Below is a small trained network, with its code and all its weights. Each question gives an input and a class and asks what happens when units are switched off, that is, made to give their printed mean instead of their output.

import numpy as np


def w(rows, s, z=0):
    codes = np.array(rows[::2]) - 128.0
    scale = np.full(codes.shape[1], s)
    scale[-1] = z or s
    return codes * scale


def f(y):
    return y / 2 * (1 + np.tanh(0.7978845608 * (y + 0.044715 * y**3)))


def log_softmax(a):
    a = a - a.max(-1, keepdims=True)
    return a - np.log(np.exp(a).sum(-1, keepdims=True))


def net(x, mask):
    res = np.array(x, float).reshape(1, 5) / 4 @ E
    y = f(res @ A[0][:, :-1].T + A[0][:, -1])
    res = res + np.where(mask, y, B[0][:, -1]) @ B[0][:, :-1]
    return log_softmax(res[-1] @ U[:, :-1].T + U[:, -1])


A, B = {}, {}
E = w([
[112,113,150,132],'x0',
[235,53,163,171],'x1',
[131,132,126,125],'x2',
[163,158,91,126],'x3',
[146,180,254,48],'x4',
],0.007)
A[0] = w([
[76,71,58,182,82],'N1',
[113,47,63,213,43],'N2',
[206,106,133,164,5],'N3',
[145,158,221,48,191],'N4',
[54,193,87,89,51],'N5',
[254,33,160,147,73],'N6',
],0.0093,0.0028)
B[0] = w([
[180,86,131,43,205],'N1',
[140,100,192,67,221],'N2',
[72,126,254,104,154],'N3',
[188,96,46,99,253],'N4',
[36,200,162,115,194],'N5',
[1,194,213,159,240],'N6',
],0.0081,0.0056)
U = w([
[2,189,170,166,58],'0',
[149,132,108,152,255],'1',
[203,76,125,22,31],'2',
[114,125,110,173,173],'3',
],0.0086,0.0048)

Each question gives the input, the list of numbers given to net, and the class t.
The units are the neurons (one row each of A and B). Each row of codes is followed by its name. A weight is (code - 128) times the scale printed after its matrix; where a second scale follows, it is the last column's (A, B and U).
mask holds one flag per neuron, in row order. A switched-off neuron (its flag False) gives its mean, the last column of its row in B, instead of its output. The means were averaged over made-up inputs and are rounded, as every weight is.
A unit's drop is (log p(t) with every unit on - log p(t) with that unit switched off) / (log p(t) with every unit on - log p(t) with every unit switched off).
The circuit of an input: a set's keep is (log p(t) with only the set's units on - log p(t) with every unit switched off) / (log p(t) with every unit on - log p(t) with every unit switched off). Starting from all 6 units, units are removed one at a time, each time the one whose removal leaves the highest keep (on an exact tie, the one counted first), for as long as the keep stays at least 0.8.
circuit, biggest first: the units of the circuit, biggest drop first
k most important neurons: the k neurons with the biggest drops, biggest first
drop of u: that unit's drop, to one decimal
input [-2,-2,2,-7,7], class 2: circuit, biggest first	[N4]
input [2,5,1,8,-3], class 0: circuit, biggest first	[N6; N4]
input [0,-2,2,-6,-6], class 2: circuit, biggest first	[N1; N6]
input [-2,2,3,1,-7], class 2: circuit, biggest first	[N1; N2]
input [3,-7,2,2,8], class 2: 2 most important neurons	[N4; N6]
input [-6,6,5,7,3], class 0: 3 most important neurons	[N6; N3; N1]
input [-7,8,3,5,-7], class 0: 3 most important neurons	[N6; N3; N4]
input [-5,4,-4,6,-8], class 2: 3 most important neurons	[N1; N2; N5]
input [-4,-1,-1,-2,-8], class 2: 3 most important neurons	[N1; N2; N6]
input [0,4,2,-1,-6], class 2: 3 most important neurons	[N1; N2; N5]
input [3,8,0,2,7], class 0: 3 most important neurons	[N6; N3; N1]
input [6,-5,3,-3,7], class 2: drop of N5	-0.1
input [0,8,5,5,6], class 0: drop of N3	0.1
input [-6,4,3,-5,-6], class 2: drop of N3	0.0
